Below are the code and all the weights of a small trained network. Each question names an input and a class and asks about switching units off, where a switched-off unit gives its printed mean instead of its output.

import numpy as np


def w(rows, s, z=0):
    codes = np.array(rows[::2]) - 128.0
    scale = np.full(codes.shape[1], s)
    scale[-1] = z or s
    return codes * scale


def norm(h):
    return h / np.sqrt((h * h).mean(-1, keepdims=True) + 1e-5)


def f(y):
    return y / 2 * (1 + np.tanh(0.7978845608 * (y + 0.044715 * y**3)))


def log_softmax(a):
    a = a - a.max(-1, keepdims=True)
    return a - np.log(np.exp(a).sum(-1, keepdims=True))


def net(x, mask):
    res = np.array(x, float).reshape(1, 5) / 4 @ E
    u = 0
    for l in range(3):
        y = f(norm(res) @ A[l][:, :-1].T + A[l][:, -1])
        res = res + np.where(mask[u : u + 14], y, B[l][:, -1]) @ B[l][:, :-1]
        u += 14
    return log_softmax(norm(res)[-1] @ U[:, :-1].T + U[:, -1])


A, B = {}, {}
E = w([
[189,61,237,250,148,149,84,195],'x0',
[203,205,134,78,109,250,10,37],'x1',
[57,173,203,1,86,188,86,69],'x2',
[255,180,165,144,95,73,170,38],'x3',
[174,190,103,93,15,205,187,135],'x4',
],0.0042)
A[0] = w([
[97,179,145,207,164,172,94,154,141],'0.n1',
[98,152,1,139,142,78,171,150,66],'0.n2',
[122,156,118,117,104,184,199,183,45],'0.n3',
[157,164,148,56,90,150,55,101,62],'0.n4',
[172,164,190,80,99,141,82,119,175],'0.n5',
[73,140,136,89,148,48,145,192,4],'0.n6',
[89,118,219,108,221,73,123,76,66],'0.n7',
[83,147,88,94,37,156,146,124,67],'0.n8',
[36,82,152,165,183,133,110,186,201],'0.n9',
[70,150,222,99,179,69,73,98,95],'0.n10',
[32,160,142,130,140,175,17,135,22],'0.n11',
[99,72,76,171,153,68,215,156,188],'0.n12',
[155,128,122,102,111,114,134,126,89],'0.n13',
[72,105,156,94,127,79,81,67,176],'0.n14',
],0.0067,0.0028)
B[0] = w([
[126,82,186,139,125,215,100,124,161],'0.n1',
[88,172,150,108,210,87,122,56,190],'0.n2',
[147,135,142,112,40,127,189,122,147],'0.n3',
[188,160,117,140,201,92,127,155,193],'0.n4',
[165,135,92,178,124,94,108,116,204],'0.n5',
[129,115,134,163,100,140,68,52,157],'0.n6',
[93,10,31,155,58,124,211,123,179],'0.n7',
[123,151,163,132,113,152,170,190,180],'0.n8',
[232,178,101,122,72,96,152,125,249],'0.n9',
[131,58,38,148,48,110,161,99,185],'0.n10',
[91,39,65,3,202,149,92,177,185],'0.n11',
[58,161,159,160,196,91,97,195,254],'0.n12',
[154,161,81,102,146,110,131,108,124],'0.n13',
[184,64,80,130,95,89,193,138,188],'0.n14',
],0.0056,0.0047)
A[1] = w([
[223,124,135,136,148,228,131,78,161],'1.n1',
[207,141,117,163,121,154,117,83,42],'1.n2',
[87,87,140,2,118,139,53,96,54],'1.n3',
[124,52,161,240,114,158,67,149,105],'1.n4',
[136,178,165,172,131,112,122,84,108],'1.n5',
[58,194,65,86,52,161,204,107,17],'1.n6',
[171,71,74,186,209,116,102,127,128],'1.n7',
[77,128,106,143,192,102,140,44,53],'1.n8',
[194,44,108,95,223,68,74,130,101],'1.n9',
[104,159,166,165,110,165,189,151,89],'1.n10',
[98,145,184,167,122,116,240,96,141],'1.n11',
[121,70,236,242,148,145,65,132,124],'1.n12',
[83,92,84,63,140,212,74,133,1],'1.n13',
[108,113,169,196,110,100,70,189,79],'1.n14',
],0.0066,0.0029)
B[1] = w([
[57,142,121,153,51,119,51,91,242],'1.n1',
[131,169,143,148,118,180,66,92,172],'1.n2',
[193,97,100,210,204,85,64,201,185],'1.n3',
[99,63,207,124,121,148,177,64,236],'1.n4',
[70,152,82,96,131,123,96,105,153],'1.n5',
[127,135,215,168,122,198,180,189,207],'1.n6',
[103,128,208,71,144,135,159,141,253],'1.n7',
[67,92,93,127,164,89,138,137,153],'1.n8',
[111,207,114,104,47,210,138,238,241],'1.n9',
[97,129,111,95,169,129,175,235,145],'1.n10',
[131,149,123,31,121,174,110,182,207],'1.n11',
[199,2,207,152,125,185,145,102,248],'1.n12',
[193,72,63,6,207,132,100,234,181],'1.n13',
[204,131,218,161,160,137,126,122,190],'1.n14',
],0.0058,0.0033)
A[2] = w([
[41,82,86,116,150,55,178,119,134],'2.n1',
[90,219,128,104,151,78,138,152,184],'2.n2',
[162,234,60,205,70,149,65,64,32],'2.n3',
[173,149,157,140,48,191,35,1,163],'2.n4',
[171,86,93,69,204,184,69,150,49],'2.n5',
[102,75,141,177,102,88,90,75,102],'2.n6',
[143,88,101,83,174,199,59,151,59],'2.n7',
[116,145,170,130,102,150,138,162,109],'2.n8',
[186,98,194,196,153,113,136,133,46],'2.n9',
[169,88,57,93,135,160,35,213,2],'2.n10',
[179,65,172,101,108,165,41,159,133],'2.n11',
[109,92,113,91,148,95,113,209,122],'2.n12',
[169,94,203,198,145,129,116,155,37],'2.n13',
[184,175,67,55,70,130,85,102,126],'2.n14',
],0.0079,0.0041)
B[2] = w([
[161,146,77,167,109,121,120,48,206],'2.n1',
[42,106,146,120,192,150,96,115,207],'2.n2',
[123,255,208,49,86,52,51,138,195],'2.n3',
[95,161,151,144,56,152,51,71,254],'2.n4',
[176,107,73,85,108,174,80,176,179],'2.n5',
[119,111,97,106,55,184,152,116,147],'2.n6',
[149,87,61,98,132,147,99,159,174],'2.n7',
[88,153,142,86,155,177,186,161,152],'2.n8',
[214,107,122,152,185,117,176,168,179],'2.n9',
[141,66,60,48,192,187,107,195,191],'2.n10',
[108,120,37,127,166,148,113,87,221],'2.n11',
[207,148,122,96,113,165,105,111,200],'2.n12',
[197,118,156,195,204,97,169,193,187],'2.n13',
[167,145,144,129,105,98,53,170,205],'2.n14',
],0.0074,0.0061)
U = w([
[212,46,205,217,221,65,195,182,145],'0',
[200,51,28,44,160,196,29,197,172],'1',
[141,45,44,170,58,23,195,22,103],'2',
[125,227,198,96,41,94,2,49,219],'3',
[32,208,207,41,101,193,206,204,20],'4',
[22,172,85,153,215,12,144,32,185],'5',
[200,62,203,214,67,203,53,37,2],'6',
],0.0082,0.0031)

Each question gives the input, the list of numbers given to net, and the class t.
The units are the neurons (one row each of A and B). Each row of codes is followed by its name. A weight is (code - 128) times the scale printed after its matrix; where a second scale follows, it is the last column's (A, B and U).
mask holds one flag per neuron, layer by layer. A switched-off neuron (its flag False) gives its mean, the last column of its row in B, instead of its output. The means were averaged over made-up inputs and are rounded, as every weight is.
A unit's drop is (log p(t) with every unit on - log p(t) with that unit switched off) / (log p(t) with every unit on - log p(t) with every unit switched off).
The circuit of an input: a set's keep is (log p(t) with only the set's units on - log p(t) with every unit switched off) / (log p(t) with every unit on - log p(t) with every unit switched off). Starting from the 12 units with the biggest drops (on a tie, the unit counted first), units are removed one at a time, each time the one whose removal leaves the highest keep (on an exact tie, the one counted first), for as long as the keep stays at least 0.8.
units of the circuit, in order: the units of the circuit, biggest drop first
most important unit: the unit with the biggest drop
top k neurons: the k neurons with the biggest drops, biggest first
top k neurons in layer l: the k neurons of layer l with the biggest drops, biggest first
drop of u: that unit's drop, to one decimal
input [-8,-5,6,4,1], class 4: most important unit => 1.n6
input [-5,-7,3,2,-8], class 2: units of the circuit, in order => (0.n7 2.n1)
input [3,8,-8,3,0], class 3: units of the circuit, in order => (1.n1 2.n3)
input [1,7,-7,7,-5], class 3: units of the circuit, in order => (2.n3 1.n1)
input [1,4,-6,6,-3], class 3: top 2 neurons => (0.n12 1.n1)
input [-5,0,-2,-2,3], class 4: units of the circuit, in order => (0.n8 1.n6)
input [-8,-6,-7,-3,8], class 5: units of the circuit, in order => (0.n2 0.n12)
input [-1,5,1,1,-1], class 3: top 2 neurons => (0.n5 0.n4)
input [0,-3,-4,1,-1], class 0: top 2 neurons => (0.n12 1.n12)
input [5,-1,0,8,2], class 3: top 4 neurons in layer 1 => (1.n1 1.n2 1.n5 1.n6)
input [0,-8,1,-8,-7], class 2: top 2 neurons => (2.n1 0.n7)
input [-3,-6,0,-8,3], class 5: top 4 neurons => (0.n12 0.n2 1.n9 2.n1)
input [6,-3,6,-4,-8], class 2: top 2 neurons => (0.n7 0.n10)
input [-1,6,8,0,-3], class 1: top neuron => (0.n11)
input [-6,2,-5,1,3], class 5: top 2 neurons in layer 0 => (0.n2 0.n9)
input [3,-1,1,0,2], class 6: top 2 neurons => (0.n12 1.n12)
input [0,-8,-2,-4,1], class 5: top 3 neurons in layer 0 => (0.n2 0.n1 0.n9)
input [6,5,-7,-2,-1], class 6: top 2 neurons in layer 0 => (0.n12 0.n1)
input [5,2,-7,-5,5], class 0: top 2 neurons in layer 2 => (2.n13 2.n9)
input [-3,-6,1,7,-8], class 2: units of the circuit, in order => (0.n7)
input [0,-6,3,6,2], class 4: top 2 neurons in layer 2 => (2.n11 2.n4)
input [1,0,5,8,-6], class 2: drop of 0.n7 => 0.6
input [3,2,-2,2,6], class 3: drop of 2.n11 => 0.0
